Below is a small trained network, with its code and all its weights. Each question gives an input and a target symbol and asks what happens when units are switched off, that is, made to give their printed mean instead of their output.

import numpy as np


def w(rows, s, z=0):
    codes = np.array(rows[::2]) - 128.0
    scale = np.full(codes.shape[1], s)
    scale[-1] = z or s
    return codes * scale


def f(y):
    return np.maximum(y, 0)


def softmax(a):
    e = np.exp(a - a.max(-1, keepdims=True))
    return e / e.sum(-1, keepdims=True)


def log_softmax(a):
    a = a - a.max(-1, keepdims=True)
    return a - np.log(np.exp(a).sum(-1, keepdims=True))


def net(x, mask):
    ids = ['ΔΞΦαβγεηθλμστω'.index(c) for c in x.split()]
    T = len(ids)
    res = E[ids] + P[:T]
    u = 0
    for l in range(2):
        q, k, v = (res @ M[l].T for M in (Q, K, V))
        z = softmax(np.where(np.tri(T) > 0, q @ k.T / 3**0.5, -1e9)) @ v
        res = res + np.where(mask[u], z, O[l][:, -1]) @ O[l][:, :-1]
        u += 1
        y = f(res @ A[l][:, :-1].T + A[l][:, -1])
        res = res + np.where(mask[u : u + 12], y, B[l][:, -1]) @ B[l][:, :-1]
        u += 12
    return log_softmax(res[-1] @ U[:, :-1].T + U[:, -1])


Q, K, V, O, A, B = {}, {}, {}, {}, {}, {}
E = w([
[165,111,101,77,161,243,125],'Δ',
[45,162,124,118,71,177,163],'Ξ',
[239,126,27,194,71,180,117],'Φ',
[162,40,182,83,8,148,127],'α',
[74,66,131,94,24,197,138],'β',
[152,219,172,161,147,189,163],'γ',
[207,188,177,130,170,181,120],'ε',
[211,202,190,77,149,141,212],'η',
[168,161,162,118,89,121,224],'θ',
[152,86,141,44,55,36,173],'λ',
[93,89,112,88,52,161,196],'μ',
[235,108,166,38,119,116,206],'σ',
[222,91,207,49,103,114,93],'τ',
[94,152,149,105,93,178,85],'ω',
],0.015)
P = w([
[52,96,20,154,22,121,85],'0',
[138,137,192,132,139,253,207],'1',
[133,151,192,133,117,225,189],'2',
[131,159,188,123,110,209,178],'3',
[111,159,186,117,85,179,167],'4',
[109,170,186,89,95,172,160],'5',
[106,169,185,87,89,154,153],'6',
[115,174,191,95,92,144,145],'7',
[102,180,184,89,83,137,144],'8',
[113,187,191,103,78,127,146],'9',
],0.0075)
Q[0] = w([
[128,95,78,115,131,147,70],'0.h1',
[136,136,146,67,45,195,212],'0.h1',
[190,191,255,21,13,173,128],'0.h1',
],0.0076)
K[0] = w([
[140,188,151,150,151,153,159],'0.h1',
[137,133,80,236,131,146,30],'0.h1',
[189,130,2,166,84,94,99],'0.h1',
],0.0094)
V[0] = w([
[115,89,49,169,121,126,128],'0.h1',
[142,152,136,140,101,87,224],'0.h1',
[98,2,169,80,74,106,132],'0.h1',
],0.0093)
O[0] = w([
[113,215,47,169,67,160,76,255],'0.h1',
[91,120,66,127,89,64,254,86],'0.h1',
[82,50,104,96,231,209,124,166],'0.h1',
],0.011,0.0049)
A[0] = w([
[112,80,162,83,157,110,112,154],'0.n1',
[171,162,158,170,113,111,188,62],'0.n2',
[61,93,193,134,119,185,120,129],'0.n3',
[150,138,153,99,134,50,66,171],'0.n4',
[174,144,74,155,80,110,67,76],'0.n5',
[127,178,57,68,120,137,71,255],'0.n6',
[166,171,82,149,86,195,181,173],'0.n7',
[184,143,104,236,153,186,163,196],'0.n8',
[69,94,120,127,156,69,34,92],'0.n9',
[97,51,183,139,156,1,122,240],'0.n10',
[154,130,85,182,103,92,173,125],'0.n11',
[85,78,244,118,107,140,167,242],'0.n12',
],0.0074,0.0034)
B[0] = w([
[100,130,128,139,103,165,183,147],'0.n1',
[62,153,132,83,113,142,68,167],'0.n2',
[139,155,206,111,157,59,120,203],'0.n3',
[110,138,123,155,125,171,184,144],'0.n4',
[167,91,136,117,173,115,125,185],'0.n5',
[137,115,185,166,32,151,124,237],'0.n6',
[130,104,143,122,67,42,104,255],'0.n7',
[111,74,121,17,97,138,157,191],'0.n8',
[113,179,185,100,157,112,94,135],'0.n9',
[172,175,179,99,134,179,119,133],'0.n10',
[146,129,143,72,91,97,89,162],'0.n11',
[223,193,89,2,204,150,157,191],'0.n12',
],0.0077,0.0098)
Q[1] = w([
[158,164,197,2,113,131,133],'1.h1',
[151,152,161,32,99,172,139],'1.h1',
[147,97,114,92,123,67,180],'1.h1',
],0.008)
K[1] = w([
[156,68,60,166,57,92,95],'1.h1',
[132,95,101,188,2,114,36],'1.h1',
[140,120,114,40,146,44,173],'1.h1',
],0.0068)
V[1] = w([
[98,2,61,130,106,207,145],'1.h1',
[20,153,180,175,99,146,87],'1.h1',
[214,96,200,134,148,242,51],'1.h1',
],0.0095)
O[1] = w([
[52,113,6,172,61,148,125,195],'1.h1',
[94,156,66,204,229,24,97,233],'1.h1',
[79,136,171,85,103,161,25,254],'1.h1',
],0.012,0.009)
A[1] = w([
[171,136,160,106,154,87,28,242],'1.n1',
[130,28,169,60,119,151,145,38],'1.n2',
[150,175,118,182,222,58,118,5],'1.n3',
[122,170,132,191,139,138,82,173],'1.n4',
[134,93,154,193,121,46,88,169],'1.n5',
[190,152,118,112,85,135,125,151],'1.n6',
[160,124,184,131,38,170,161,62],'1.n7',
[123,87,188,101,155,178,177,8],'1.n8',
[198,57,211,120,116,138,126,65],'1.n9',
[150,207,176,86,99,174,132,214],'1.n10',
[160,62,140,130,52,123,135,173],'1.n11',
[2,109,104,97,140,99,34,37],'1.n12',
],0.0094,0.0021)
B[1] = w([
[59,234,46,95,71,83,202,214],'1.n1',
[72,166,131,159,139,95,87,156],'1.n2',
[124,24,152,58,103,123,169,178],'1.n3',
[180,143,133,149,122,87,173,175],'1.n4',
[23,129,215,106,142,163,158,161],'1.n5',
[120,100,119,163,202,176,114,169],'1.n6',
[112,127,131,170,234,108,125,195],'1.n7',
[169,122,115,196,75,90,10,141],'1.n8',
[60,111,81,106,31,141,162,155],'1.n9',
[119,69,142,192,104,98,88,193],'1.n10',
[114,214,164,124,227,184,152,176],'1.n11',
[255,91,148,100,176,154,138,253],'1.n12',
],0.0066,0.036)
U = w([
[86,243,127,161,23,97,129,150],'Δ',
[177,137,226,204,122,121,105,252],'Ξ',
[138,192,95,154,155,138,74,71],'Φ',
[99,198,164,22,203,155,123,102],'α',
[79,137,121,43,48,225,186,79],'β',
[175,107,101,134,217,113,55,48],'γ',
[241,168,126,98,20,179,113,216],'ε',
[29,17,145,113,210,71,114,94],'η',
[135,65,254,34,10,206,215,118],'θ',
[80,66,165,82,108,134,59,107],'λ',
[145,48,206,35,119,240,158,100],'μ',
[137,172,16,163,133,81,66,75],'σ',
[40,160,201,146,229,225,137,186],'τ',
[211,160,161,125,125,195,196,148],'ω',
],0.0049,0.0041)

Each question gives the input, a string of symbols that net reads in full, and the target symbol t.
The units are the heads (3 rows each of Q, K, V and O) and the neurons (one row each of A and B). Each row of codes is followed by its name. A weight is (code - 128) times the scale printed after its matrix; where a second scale follows, it is the last column's (O, A, B and U).
mask holds one flag per unit, layer by layer, with each layer's heads first. A switched-off unit (its flag False) gives its mean, the last column of its rows in O or B, instead of its output. The means were averaged over made-up inputs and are rounded, as every weight is.
A unit's drop is (log p(t) with every unit on - log p(t) with that unit switched off) / (log p(t) with every unit on - log p(t) with every unit switched off).
The circuit of an input: a set's keep is (log p(t) with only the set's units on - log p(t) with every unit switched off) / (log p(t) with every unit on - log p(t) with every unit switched off). Starting from the 12 units with the biggest drops (on a tie, the unit counted first), units are removed one at a time, each time the one whose removal leaves the highest keep (on an exact tie, the one counted first), for as long as the keep stays at least 0.8.
circuit, biggest first: the units of the circuit, biggest drop first
unit that matters most: the unit with the biggest drop
top k neurons: the k neurons with the biggest drops, biggest first
k most important neurons of layer l: the k neurons of layer l with the biggest drops, biggest first
input λ ε ω ω ω, target β: circuit, biggest first => (1.h1 0.h1)
input Φ θ ω θ ε, target τ: top 3 neurons => (0.n5 0.n8 1.n11)
input α σ α θ μ θ τ ω σ θ, target μ: circuit, biggest first => (0.h1 1.h1 1.n12)
input ε τ γ, target Δ: unit that matters most => 0.h1
input ε σ β ε ω α, target Δ: top 3 neurons => (1.n12 1.n1 1.n9)
input Ξ Ξ τ ω, target η: circuit, biggest first => (1.h1 1.n3 0.n12)
input Φ η θ Ξ ω τ Δ, target τ: top 3 neurons => (0.n5 1.n11 0.n8)
input Ξ ω ω Ξ Ξ θ, target η: circuit, biggest first => (1.h1 1.n3 0.n12)
input γ γ α ω ε α λ Ξ Δ, target θ: top 3 neurons => (0.n12 1.n3 0.n2)
input σ μ Ξ Ξ, target τ: top 3 neurons => (1.n7 1.n11 0.n12)
input α ε η, target μ: circuit, biggest first => (1.h1 0.h1 1.n12)
input τ η Ξ α, target λ: circuit, biggest first => (0.h1 1.h1 1.n8 1.n2)
input Ξ σ τ ω Ξ Ξ Ξ ω σ, target η: circuit, biggest first => (1.h1 1.n3 0.n12)
input γ ω ω τ σ, target θ: top 2 neurons => (1.n3 0.n12)
input μ Δ ω ω θ ε τ, target σ: circuit, biggest first => (1.h1 0.h1)
input ε λ β Ξ λ ω Ξ ε, target Δ: 2 most important neurons of layer 1 => (1.n12 1.n1)
input θ τ Φ γ Ξ ω ε Ξ ω ω, target Δ: circuit, biggest first => (0.h1)
input α Ξ τ ω ω λ ε ω μ σ, target μ: top 2 neurons => (1.n12 1.n1)
input σ ε ω, target τ: 2 most important neurons of layer 1 => (1.n7 1.n11)
input σ ε θ ω γ ε τ σ, target τ: top 3 neurons => (1.n7 1.n11 1.n2)
input σ ω λ ω γ ε ω θ γ θ, target τ: top neuron => (1.n7)
input Φ ε ω σ ε τ, target τ: top 3 neurons => (0.n5 1.n11 1.n7)
input Δ Ξ θ ω, target ε: top 2 neurons => (1.n12 1.n7)
input ω ε τ ε λ ε σ ω Φ, target τ: 3 most important neurons of layer 0 => (0.n8 0.n3 0.n5)
input ε Δ ω Ξ σ γ ω α Ξ ω, target Δ: 2 most important neurons of layer 1 => (1.n12 1.n1)
input ω ω σ ω λ γ Ξ, target α: top 2 neurons => (1.n1 1.n12)
input η σ θ ω ε Δ μ, target Ξ: top neuron => (1.n8)
input ω θ ω Ξ ω, target α: top 2 neurons => (1.n1 1.n12)
input ω Φ Ξ Ξ α Ξ θ Ξ Ξ Δ, target τ: 3 most important neurons of layer 0 => (0.n7 0.n8 0.n5)
